Here is a tiny trained network, its code and every weight. The questions are about switching its units off for an input and a class, where a switched-off unit gives its printed mean instead of its output.

import numpy as np


def w(rows, s, z=0):
    codes = np.array(rows[::2]) - 128.0
    scale = np.full(codes.shape[1], s)
    scale[-1] = z or s
    return codes * scale


def f(y):
    return y / 2 * (1 + np.tanh(0.7978845608 * (y + 0.044715 * y**3)))


def log_softmax(a):
    a = a - a.max(-1, keepdims=True)
    return a - np.log(np.exp(a).sum(-1, keepdims=True))


def net(x, mask):
    res = np.array(x, float).reshape(1, 2) / 4 @ E
    y = f(res @ A[0][:, :-1].T + A[0][:, -1])
    res = res + np.where(mask, y, B[0][:, -1]) @ B[0][:, :-1]
    return log_softmax(res[-1] @ U[:, :-1].T + U[:, -1])


A, B = {}, {}
E = w([
[223,133,50,70,53,46,106,83,56,95,38,231],'x0',
[137,57,165,6,182,163,223,219,209,117,141,86],'x1',
],0.023)
A[0] = w([
[227,230,184,193,54,208,43,64,47,204,219,217,218],'n1',
[67,220,222,206,190,233,83,37,39,242,225,69,246],'n2',
[32,189,214,166,190,213,52,98,221,209,213,29,243],'n3',
[129,46,58,38,117,23,240,200,201,61,57,163,65],'n4',
[54,31,192,47,204,193,37,176,231,186,177,14,246],'n5',
[29,27,228,58,229,227,99,188,221,205,195,43,36],'n6',
[44,50,158,52,223,185,54,212,215,67,169,57,25],'n7',
[40,18,40,34,168,56,216,237,210,59,78,181,75],'n8',
[212,199,30,233,67,21,230,46,56,183,48,212,246],'n9',
[199,198,96,206,35,76,47,43,28,216,200,239,246],'n10',
[32,51,200,27,205,195,42,212,222,75,161,43,91],'n11',
[36,165,195,82,201,216,58,94,202,191,193,23,246],'n12',
[48,49,54,39,140,64,217,252,216,51,45,156,73],'n13',
],0.017,0.012)
B[0] = w([
[133,66,45,68,52,49,32,23,47,224,47,59,205],'n1',
[9,53,26,36,198,53,54,10,33,194,191,30,190],'n2',
[28,39,229,222,216,234,34,219,210,63,208,27,212],'n3',
[221,209,206,62,70,80,204,218,216,46,219,182,205],'n4',
[170,52,214,244,211,213,218,215,30,186,222,219,227],'n5',
[212,68,211,239,203,208,211,221,28,221,178,226,239],'n6',
[217,63,212,101,72,51,243,185,127,122,198,220,207],'n7',
[232,72,240,188,164,216,224,207,178,91,225,221,207],'n8',
[216,29,18,20,64,25,59,43,48,220,67,165,254],'n9',
[53,32,32,53,183,70,47,39,25,182,62,14,251],'n10',
[238,32,212,207,213,206,203,226,23,216,226,201,219],'n11',
[63,39,224,213,220,220,68,183,188,54,226,66,206],'n12',
[212,196,234,43,25,64,221,202,182,201,253,225,205],'n13',
],0.016,0.11)
U = w([
[36,88,203,217,232,229,15,32,62,191,227,17,237],'0',
[179,35,214,66,216,207,202,239,201,63,212,48,66],'1',
[215,201,9,199,40,32,206,44,29,74,59,200,246],'2',
[225,67,171,11,32,37,226,199,213,41,206,206,10],'3',
[46,71,220,52,223,56,48,200,229,20,41,223,10],'4',
[47,226,222,53,209,210,47,204,230,221,38,151,10],'5',
],0.016,0.012)

Each question gives the input, the list of numbers given to net, and the class t.
The units are the neurons (one row each of A and B). Each row of codes is followed by its name. A weight is (code - 128) times the scale printed after its matrix; where a second scale follows, it is the last column's (A, B and U).
mask holds one flag per neuron, in row order. A switched-off neuron (its flag False) gives its mean, the last column of its row in B, instead of its output. The means were averaged over made-up inputs and are rounded, as every weight is.
A unit's drop is (log p(t) with every unit on - log p(t) with that unit switched off) / (log p(t) with every unit on - log p(t) with every unit switched off).
most important unit: the unit with the biggest drop
k most important neurons: the k neurons with the biggest drops, biggest first
drop of u: that unit's drop, to one decimal
input [1,7], class 3: most important unit -> n13
input [3,-7], class 2: 2 most important neurons -> (n9 n3)
input [1,-6], class 2: 3 most important neurons -> (n3 n12 n9)
input [1,-4], class 2: 2 most important neurons -> (n3 n12)
input [-6,0], class 0: 2 most important neurons -> (n2 n4)
input [1,4], class 3: 2 most important neurons -> (n3 n12)
input [0,-7], class 0: 2 most important neurons -> (n10 n2)
input [1,-2], class 2: drop of n3 -> 0.4
input [3,-5], class 2: drop of n3 -> 0.1
input [-7,-2], class 0: drop of n2 -> 1.1
input [0,0], class 0: drop of n8 -> 0.4
